Below is a small trained network, with its code and all its weights. Each question gives an input and a class and asks what happens when units are switched off, that is, made to give their printed mean instead of their output.

import numpy as np


def w(rows, s, z=0):
    codes = np.array(rows[::2]) - 128.0
    scale = np.full(codes.shape[1], s)
    scale[-1] = z or s
    return codes * scale


def norm(h):
    return h / np.sqrt((h * h).mean(-1, keepdims=True) + 1e-5)


def f(y):
    return np.maximum(y, 0)


def log_softmax(a):
    a = a - a.max(-1, keepdims=True)
    return a - np.log(np.exp(a).sum(-1, keepdims=True))


def net(x, mask):
    res = np.array(x, float).reshape(1, 6) / 4 @ E
    u = 0
    for l in range(4):
        y = f(norm(res) @ A[l][:, :-1].T + A[l][:, -1])
        res = res + np.where(mask[u : u + 8], y, B[l][:, -1]) @ B[l][:, :-1]
        u += 8
    return log_softmax(norm(res)[-1] @ U[:, :-1].T + U[:, -1])


A, B = {}, {}
E = w([
[17,125,52,97],'x0',
[84,59,166,99],'x1',
[128,63,49,100],'x2',
[64,212,160,67],'x3',
[255,178,77,56],'x4',
[82,113,107,97],'x5',
],0.0093)
A[0] = w([
[134,135,254,128,119],'L0N0',
[68,45,208,248,46],'L0N1',
[236,119,118,108,254],'L0N2',
[69,159,155,228,71],'L0N3',
[141,193,57,75,173],'L0N4',
[136,175,168,83,17],'L0N5',
[190,101,62,172,1],'L0N6',
[118,193,100,126,7],'L0N7',
],0.0086,0.0045)
B[0] = w([
[79,168,162,255,192],'L0N0',
[146,226,94,159,209],'L0N1',
[97,48,12,233,254],'L0N2',
[190,14,98,126,171],'L0N3',
[127,199,102,160,203],'L0N4',
[93,133,151,115,140],'L0N5',
[199,152,237,188,151],'L0N6',
[107,204,66,70,136],'L0N7',
],0.0083,0.0067)
A[1] = w([
[185,89,133,95,19],'L1N0',
[129,188,120,114,1],'L1N1',
[210,108,92,74,66],'L1N2',
[165,121,236,155,208],'L1N3',
[168,132,85,119,44],'L1N4',
[158,136,163,114,2],'L1N5',
[252,83,72,61,118],'L1N6',
[107,161,237,143,165],'L1N7',
],0.011,0.0059)
B[1] = w([
[109,221,143,246,130],'L1N0',
[158,183,117,5,138],'L1N1',
[236,132,132,217,159],'L1N2',
[1,209,187,140,255],'L1N3',
[232,67,109,186,149],'L1N4',
[158,174,126,16,128],'L1N5',
[211,80,50,254,225],'L1N6',
[52,191,121,209,231],'L1N7',
],0.0091,0.0043)
A[2] = w([
[113,195,111,167,155],'L2N0',
[154,122,69,213,161],'L2N1',
[135,120,252,112,124],'L2N2',
[106,122,96,151,5],'L2N3',
[104,112,103,100,109],'L2N4',
[152,132,133,172,27],'L2N5',
[176,93,134,221,202],'L2N6',
[74,91,114,104,150],'L2N7',
],0.016,0.0028)
B[2] = w([
[103,146,133,37,204],'L2N0',
[179,114,219,108,249],'L2N1',
[2,239,123,235,139],'L2N2',
[90,51,147,109,151],'L2N3',
[180,98,129,55,142],'L2N4',
[130,107,195,76,160],'L2N5',
[160,117,255,71,235],'L2N6',
[64,41,19,65,154],'L2N7',
],0.0088,0.014)
A[3] = w([
[84,104,98,111,93],'L3N0',
[103,12,152,57,1],'L3N1',
[135,137,197,217,68],'L3N2',
[87,107,194,90,178],'L3N3',
[89,54,136,108,169],'L3N4',
[212,79,81,151,168],'L3N5',
[151,163,180,246,153],'L3N6',
[115,192,52,42,101],'L3N7',
],0.012,0.007)
B[3] = w([
[83,71,106,116,156],'L3N0',
[132,111,124,162,175],'L3N1',
[76,142,152,65,208],'L3N2',
[66,45,90,104,253],'L3N3',
[174,68,84,206,206],'L3N4',
[232,148,168,200,210],'L3N5',
[73,165,188,76,254],'L3N6',
[183,147,155,9,195],'L3N7',
],0.011,0.0073)
U = w([
[16,230,140,205,143],'0',
[149,226,55,8,2],'1',
[35,60,64,86,98],'2',
[199,133,185,212,150],'3',
[86,120,139,105,240],'4',
[85,137,223,141,202],'5',
[102,48,100,169,27],'6',
],0.015,0.0071)

Each question gives the input, the list of numbers given to net, and the class t.
The units are the neurons (one row each of A and B). Each row of codes is followed by its name. A weight is (code - 128) times the scale printed after its matrix; where a second scale follows, it is the last column's (A, B and U).
mask holds one flag per neuron, layer by layer. A switched-off neuron (its flag False) gives its mean, the last column of its row in B, instead of its output. The means were averaged over made-up inputs and are rounded, as every weight is.
A unit's drop is (log p(t) with every unit on - log p(t) with that unit switched off) / (log p(t) with every unit on - log p(t) with every unit switched off).
The circuit of an input: a set's keep is (log p(t) with only the set's units on - log p(t) with every unit switched off) / (log p(t) with every unit on - log p(t) with every unit switched off). Starting from the 12 units with the biggest drops (on a tie, the unit counted first), units are removed one at a time, each time the one whose removal leaves the highest keep (on an exact tie, the one counted first), for as long as the keep stays at least 0.8.
units of the circuit, in order: the units of the circuit, biggest drop first
unit that matters most: the unit with the biggest drop
top k neurons: the k neurons with the biggest drops, biggest first
drop when u is switched off: that unit's drop, to one decimal
input [-8,4,-2,-4,-2,4], class 0: unit that matters most	L1N3
input [6,6,1,2,7,5], class 1: units of the circuit, in order	[L3N7, L2N6]
input [5,-2,-8,-8,-7,7], class 6: units of the circuit, in order	[L0N3, L3N4]
input [-8,4,3,-1,-4,3], class 0: top 2 neurons	[L1N3, L1N6]
input [-8,0,-3,1,-2,2], class 0: units of the circuit, in order	[L1N3, L2N2]
input [-3,8,2,6,-5,5], class 0: units of the circuit, in order	[L0N2, L2N2, L2N6, L2N1]
input [5,-5,7,2,0,-8], class 1: top 2 neurons	[L0N4, L0N3]
input [-3,-7,1,8,-8,3], class 0: top 2 neurons	[L0N2, L2N6]
input [5,5,-2,7,-5,-6], class 0: top 2 neurons	[L0N2, L1N7]
input [7,-4,3,5,0,0], class 1: top 2 neurons	[L3N7, L0N2]
input [-5,4,1,-3,-3,6], class 0: top 2 neurons	[L0N2, L1N3]
input [2,5,5,0,3,5], class 3: top 2 neurons	[L0N0, L1N6]
input [-3,2,5,7,4,3], class 3: top 2 neurons	[L0N0, L1N3]
input [5,-5,-8,-8,3,-7], class 5: unit that matters most	L0N6
input [-8,-8,-3,-6,-3,3], class 5: drop when L1N3 is switched off	0.1
input [1,4,-5,0,-4,-4], class 0: drop when L1N3 is switched off	0.2
input [3,7,-2,5,-8,6], class 2: drop when L0N2 is switched off	-0.1
